X =
143  111  135  151  148  156  141  155  144  112  150  133  112  147  141
136  131  131  119  121  119  132  131  127  121  124  118  128  114  126
114  139  116  110  118  103  111  112  109  139  115  122  129  114  113
108  136  142  111  123  133  137  114  136  138  134  135  120  129  130
108  136  116  118  148  142  107  119  136  148  140  136  114  138  128
140  107  108  132  116  125  100  102  124  113  105   99  142  141  105
Counting starts at 0.
The entry in the top-right corner is 141
The entry in row 2 and column 0 is 114
Find the entry at row 0, column 1.
A: 111
The entry at row 0, column 2 is 135
Find the entry at row 1, column 2.
A: 131
The entry in row 0 and column 0 is 143
The entry in row 2 and column 1 -> 139
Find the entry just left of the smallest entry.
A: 105
The entry in row 1 and column 0 is 136
The bottom-right entry is 105
The entry just right of the smallest entry: 142
The entry just left of 115 -> 139
Find the entry in the bottom-left corner.
A: 140
Find the entry just right of the largest entry.
A: 141
Find the entry in row 1 and column 1.
A: 131
Find the entry directly below 122.
A: 135
Find the bottom entry of the column that holds the largest entry.
A: 125
The entry directly below 109 -> 136
Find the entry directly above 100.
A: 107
Find the entry just right of 137.
A: 114
The smallest entry -> 99

Questions about the row below.
1) Report the entry just left of 104.
2) Report the entry just right of 149.
array([129, 149, 104, 142])
1) 149
2) 104
